Each row is followed by its class; each block has classes of its own.
[102,-45,-11,16,22,35,53,-39,20,19,134,87,-109,230,49,-245,287,-23,66,29,12,89,-12,55,22,-5] | F
[-31,41,1,26,-18,-45,-203,-5,12,-6,-100,-91,53,94,0,153,-74,2,-40,-175,-64,-74,-30,-47,-4,-60] | C
[46,3,23,80,98,137,-250,-67,-172,66,13,-71,-106,28,41,158,8,-58,24,-168,-90,-88,-74,24,1,-99] | D
[70,-18,-19,53,40,132,-124,-33,-23,-1,16,68,-33,41,33,-5,53,-13,6,-181,-75,-26,-21,0,3,-40] | D
[-19,-13,12,14,-52,8,-148,-40,14,-80,-9,7,31,106,13,13,73,-48,-63,-232,-37,-60,9,-20,9,-48] | D
[120,-49,36,53,-3,-42,7,16,126,0,-25,22,-74,622,56,-296,400,6,-3,-67,-125,26,-37,43,7,-9] | F
[78,35,17,30,22,-125,-30,42,-89,73,-24,-115,-112,411,90,-226,312,-39,57,86,20,73,-116,61,-6,-18] | F
[-18,18,-14,48,-64,-39,-177,47,84,-94,-166,-108,49,267,30,-80,101,-9,-105,-252,-207,-74,6,-38,-19,-56] | C
[37,-7,-26,12,3,70,112,28,76,-19,-79,-1,-54,125,7,-166,73,12,-30,0,-129,-22,115,19,-9,27] | N
[38,4,2,12,-45,-180,-42,66,123,-66,-16,-47,21,350,61,-206,245,-1,21,-102,120,56,-34,4,55,24] | B
[-89,115,20,13,-23,7,-151,6,-260,3,-49,-188,-92,-186,25,88,-93,-32,30,-5,4,-20,-68,-13,-26,-87] | C
[-42,77,6,46,-108,-40,-246,-12,-103,-32,-101,-185,-33,202,53,-12,106,-45,-57,-228,-129,-71,-45,-16,-8,-119] | C
[-5,-13,6,-7,-55,106,-48,-49,-19,-54,40,62,15,-56,11,-46,17,-15,-31,-157,-15,-42,41,-24,26,-21] | D
[-4,41,8,-13,-64,-30,-63,52,-52,-10,-43,-72,-13,43,14,-56,37,-9,-6,-42,-7,-13,-34,-3,-2,-29] | C
[53,-16,30,37,42,-4,-23,16,4,57,-121,-46,-53,267,20,-7,57,-6,-27,14,-147,-59,-39,52,-20,-18] | N
[27,70,-7,45,-44,31,-141,61,-50,-46,-91,-193,-72,130,82,-216,158,1,13,-174,-122,51,-79,27,4,-74] | N
[71,-76,4,-4,90,35,121,-37,33,84,81,96,-65,107,-22,81,48,-3,35,192,-7,9,20,15,-17,29] | F
[79,27,-40,77,31,124,-227,-6,28,-47,-123,-155,-78,237,59,-144,156,-28,4,-332,-212,-30,-43,5,-21,-55] | C
[40,44,-13,7,57,8,-54,-1,-81,-14,133,-21,-31,-326,20,11,-63,-30,83,-35,237,121,-38,5,27,9] | B
[112,52,-50,125,184,64,-256,28,85,-45,-87,-156,-55,160,88,-83,134,-8,66,-274,2,62,-91,25,-4,8] | C
[-55,34,11,-57,-22,-294,-32,50,-7,-13,104,7,56,-86,-13,42,33,-23,59,67,365,158,-46,6,45,48] | B
[-52,19,9,-17,-59,292,-10,-66,-263,-22,139,-9,-91,-495,-18,45,-163,-39,-33,-66,-23,-82,29,14,-8,-62] | D
[-56,56,13,-31,-117,-97,-7,32,-32,-23,-110,-78,-14,184,36,-66,80,-47,-44,30,-59,-18,-9,-36,-6,-33] | C
[-28,22,11,19,-135,-55,-102,-22,-25,-26,-39,1,21,312,1,-38,141,-38,-79,-109,-112,-91,-4,-21,0,-90] | D
[74,-124,-19,8,87,163,185,-27,179,9,4,190,49,57,-44,44,-75,48,-53,29,-186,-69,77,4,-16,54] | F
[-108,43,4,-81,-98,-202,-34,-38,-95,-45,145,-11,37,-262,20,-40,2,-5,64,45,402,159,-30,12,61,43] | B
[42,-26,28,70,105,8,-107,-91,46,65,54,51,-42,331,17,41,200,-4,3,-90,-38,-15,-77,24,-11,-39] | F
[19,22,-5,58,-82,81,-264,-20,18,-61,-125,-99,5,297,54,-18,88,-25,-80,-397,-185,-115,-21,-33,-2,-93] | D
[36,57,-15,34,62,32,-135,4,-76,16,-35,-117,-82,55,40,-18,47,-3,41,-51,-34,114,-79,17,-3,-31] | D
[17,-7,12,21,-112,82,-52,-79,-38,22,-23,40,15,258,15,18,105,-34,-78,-99,-215,-147,3,-17,-19,-116] | D
[-21,48,20,18,-66,-155,-187,-39,-59,28,-34,-81,-24,288,48,68,114,-33,-32,-55,17,-30,-75,-1,-7,-97] | D
[6,25,-1,37,66,-186,42,65,88,80,-206,-102,-8,359,23,24,54,34,-33,166,-80,5,-35,18,-11,16] | N
[-29,9,-5,15,-43,206,-120,-23,-50,-93,-96,-79,28,-186,-9,37,-124,-1,-40,-276,-207,-81,52,-52,-23,-59] | C
[122,-68,47,40,1,-53,111,-41,31,151,82,115,-85,582,34,-106,333,-3,28,172,-72,-11,-44,52,-9,-17] | F
[128,31,-16,60,71,124,-172,-9,2,-66,-84,-120,-12,-21,28,-45,11,14,25,-285,-115,7,-45,-8,-14,-14] | C
[-29,37,7,-11,-84,15,-36,-8,-91,26,-94,-25,-20,121,0,23,-4,-12,-73,-27,-162,-115,18,-13,-20,-64] | D
[56,54,9,27,-5,236,-98,-88,-210,22,98,-4,-210,-60,16,2,83,-21,11,-121,-116,-79,15,44,-8,-83] | D
[-22,71,-1,56,-7,-38,-215,55,51,-85,-94,-162,13,39,36,-68,35,-2,15,-262,14,39,-22,1,4,-18] | C
[69,27,15,28,-23,-169,92,28,-25,141,-115,-87,-171,628,69,-190,302,-5,-20,278,-19,-23,-81,41,-24,-34] | C
[4,-2,-4,40,-65,60,-146,-25,87,-106,-51,-27,-18,297,78,-229,281,-74,-27,-315,-133,-15,12,-10,-5,-34] | D
[-19,44,-1,-26,42,-94,49,0,-166,96,140,-34,-86,-232,21,59,-58,-9,82,285,228,92,-49,38,23,42] | B
[80,18,10,56,-6,-19,-14,16,-39,55,-131,-65,-105,512,54,-150,258,-3,-24,23,-203,-40,-60,53,-62,-41] | N
[-50,37,11,24,-52,62,-240,-43,-148,-47,16,-117,-29,-7,35,60,8,-48,-35,-242,-25,-85,-17,20,5,-94] | D
[70,-9,0,17,37,-120,104,42,80,58,-38,3,-31,343,3,-117,163,54,6,170,-21,40,-21,26,1,-2] | F
[16,101,-15,28,-123,116,-238,54,-107,-168,-20,-189,-120,72,149,-439,301,-49,43,-413,28,95,-21,18,32,-68] | C
[-55,6,14,-30,-54,31,-198,1,-21,-77,-90,-67,84,-34,-28,159,-112,-24,-77,-278,-94,-108,-18,-44,-11,-77] | C
[-46,37,-20,22,-50,7,-235,0,-25,-85,-60,-106,50,-103,0,56,-68,-15,-16,-261,4,-19,-11,-41,-5,-46] | C

A new block, with new classes.
[-85,12,-72,49,-28,-16,47,-71,19,54,114,-2,7,-19,1,-40,-17,-46,-8,53,-104,126,46,-201,-291,3] | Z
[46,84,-90,-16,-70,-180,207,-59,44,57,112,96,30,92,-3,-60,-1,6,76,97,-16,99,19,-149,-83,-26] | M
[158,-11,-90,19,-19,-75,35,-222,1,71,10,-34,15,0,-53,-20,2,48,12,63,-134,1,104,-107,-131,16] | Z
[37,108,128,-160,-61,-16,261,269,116,208,112,-52,67,248,-135,63,-26,-1,-47,-11,213,205,98,-53,-164,-24] | G
[-159,107,27,-112,-109,6,83,101,46,72,128,178,-82,364,-17,-59,-186,-41,-109,-91,76,82,44,-225,-5,49] | G
[-176,-40,-101,63,74,37,30,-129,-36,88,175,14,-70,232,158,46,81,-35,-98,19,-276,81,-73,-427,-352,6] | M
[83,-5,-102,-10,2,-173,-59,-105,16,-23,38,54,-6,-115,79,-70,118,38,22,35,-125,-49,-93,-186,108,39] | H
[27,12,-184,79,85,-96,11,-131,-1,-15,158,70,49,-109,11,-130,-5,-33,89,91,-42,88,33,-214,-351,27] | Z
[-27,19,33,47,-25,-24,16,-47,74,47,36,-25,20,-1,-101,-6,13,2,-40,46,31,40,-6,26,0,-39] | Z
[47,45,2,-5,-37,-117,-8,-48,52,-50,38,90,-8,-45,-77,-147,-19,46,87,22,186,46,11,-5,3,-4] | H
[-57,128,110,-44,51,-3,-118,-61,13,-5,-35,68,-86,213,137,-57,91,49,10,-79,-90,-168,-115,-138,266,-17] | Y
[-46,64,4,-8,-33,87,8,40,90,102,71,73,-30,259,-55,-70,58,57,3,-194,-88,-5,21,-179,161,24] | G
[-264,81,-78,4,42,20,24,7,-7,26,104,71,-139,257,237,-35,-13,41,-95,-67,-338,11,-46,-327,35,-25] | M
[-46,-16,-108,36,7,71,-14,-174,-63,-15,98,-61,-50,-93,126,-84,-16,-65,-190,82,-263,80,213,-229,-356,33] | Z
[-22,25,-5,-161,49,6,23,-157,2,35,-5,33,-34,178,27,-16,50,5,-107,-85,-62,-120,-8,-219,153,40] | Y
[-153,47,-100,76,-7,1,-29,5,-6,-35,65,86,-107,136,62,-68,-31,-31,-63,24,-202,77,-14,-292,-75,24] | M
[41,10,436,54,5,-44,-109,-133,-23,-60,-64,9,-36,72,1,-58,29,30,85,20,-131,-136,-92,-49,260,6] | M
[-37,33,45,0,-74,-98,2,124,-10,-83,37,124,-36,7,30,-39,-28,-1,52,-33,84,69,43,-34,63,-9] | H
[151,39,-33,-91,-109,-158,124,-83,79,125,166,-69,80,72,-203,-123,40,89,-47,97,-223,-21,-108,-188,22,29] | M
[-10,68,-21,194,-9,-59,-6,120,105,-24,109,10,18,-73,-77,-39,-50,-52,-7,14,140,108,68,-68,-214,-29] | H
[48,-19,-112,30,11,-133,-86,-95,-52,-176,-56,125,-80,-17,20,-89,-4,57,89,-10,-227,-55,-142,-118,269,-152] | G
[112,-133,-72,130,-2,-28,-113,-229,34,-6,10,-33,8,-50,-43,-107,14,-32,-12,100,-87,-111,-78,-137,1,-335] | Z
[40,10,-160,-54,36,-162,-193,-262,-25,-143,-75,123,-15,69,128,-53,82,-7,247,-5,-92,-23,-93,20,184,7] | Y
[-46,3,-22,-18,56,-11,-92,-142,-7,-67,-55,85,-94,119,89,16,26,25,50,-81,-102,-117,-92,-6,271,6] | Y
[6,80,-18,26,-41,-66,-13,114,41,-56,81,80,-44,67,-68,-177,-86,6,-42,12,-21,61,0,-123,26,-87] | M
[168,-38,5,134,-37,7,-65,-186,73,66,89,-165,6,22,36,-94,-3,161,-62,116,72,-179,-115,-54,30,-5] | Z
[-195,56,-75,34,8,65,70,110,10,18,143,41,-99,192,137,-112,-49,-28,-165,35,-189,160,-36,-301,-107,-66] | G
[-52,39,-42,-2,22,-22,-98,-144,-44,-62,-5,49,45,68,33,-17,40,-8,109,-9,1,-45,-29,-59,28,51] | Y
[30,9,-82,31,-28,6,-100,-171,-31,-52,-8,46,-52,-67,20,-64,-78,-28,46,33,-64,116,-67,-209,-108,7] | Z
[71,-19,-85,101,-26,27,133,-157,-79,27,66,-72,-8,16,9,-78,11,14,-34,49,-73,-27,-53,-143,-140,5] | Z
[-65,78,-39,13,-29,-33,109,138,77,115,323,1,45,196,-4,-100,63,-5,-40,-3,-111,113,70,-251,-178,-10] | M
[-154,40,-15,-93,50,63,-54,-74,14,-27,-27,58,-51,302,52,17,47,-39,50,-64,67,-44,41,-39,106,12] | Y
[143,10,-90,20,-131,-171,82,127,98,86,130,1,75,-44,-237,-102,1,14,14,122,24,124,40,-101,-113,-39] | H
[14,47,73,-27,0,11,50,115,68,110,100,-17,3,221,-50,86,-10,3,-73,-23,-38,50,15,-170,41,-31] | G
[15,91,49,-84,-38,-50,172,217,130,176,136,17,20,196,-83,-80,-30,16,-67,-68,145,38,36,7,103,-51] | G
[-6,80,-144,35,-9,3,10,-81,-63,5,87,33,18,-57,7,-40,-18,-81,-43,72,-113,157,46,-214,-380,31] | Z
[-40,23,-58,91,19,27,20,-149,-14,155,62,-27,-123,57,94,-93,-7,-1,-122,6,-163,-13,-16,-267,-253,-20] | Z
[39,11,-99,48,44,-97,-37,-59,81,31,118,34,-73,13,-82,-90,10,23,-16,23,-91,8,-69,-229,11,-34] | M

Next block, with new classes.
[144,-38,30,166,62,-37,-121,75,-269,89,91,-130,141,-13,135,20,-5,-131,186,6,42,-148,-15,-66,139,-64] | X
[41,85,-1,52,-15,-192,-116,-36,-29,122,28,-31,186,-81,74,-21,20,-135,153,-77,115,-94,29,40,-12,-99] | U
[43,15,74,-65,92,-134,-117,10,-222,149,-115,-56,12,-409,74,29,67,78,179,166,21,-188,15,128,-43,-239] | X
[106,2,40,34,64,-217,-92,13,-85,239,-47,27,-89,164,173,146,46,-75,113,-134,-18,105,41,70,-55,-135] | U
[95,65,112,214,36,5,-116,30,-22,-10,102,-127,237,104,-22,-40,-41,12,57,66,107,-122,-121,52,65,34] | X
[132,-17,27,-22,131,-81,-69,100,-316,166,-106,46,57,-24,43,-5,-11,-61,342,-39,1,102,56,-46,89,-325] | X
[175,-10,-75,123,49,-88,-85,81,-186,251,80,-108,20,-266,107,-88,-26,-102,66,173,85,-76,49,-116,36,-58] | U
[53,-48,-119,144,11,9,-69,-3,-154,9,24,-145,174,-101,107,-34,-103,-43,94,77,24,-98,23,-15,280,-44] | X
[59,-4,-66,86,-20,-128,-123,-40,-91,188,-43,-123,55,-143,172,94,25,-88,100,-71,36,-70,28,57,-1,-169] | U
[117,-52,-68,162,110,-62,-100,80,-221,21,-9,-52,128,-36,131,-20,-66,-83,74,50,104,20,73,33,14,-268] | X
[15,36,4,-23,-36,-166,-117,-12,70,152,55,2,-49,-200,68,40,41,-50,27,65,15,24,96,22,23,-18] | U
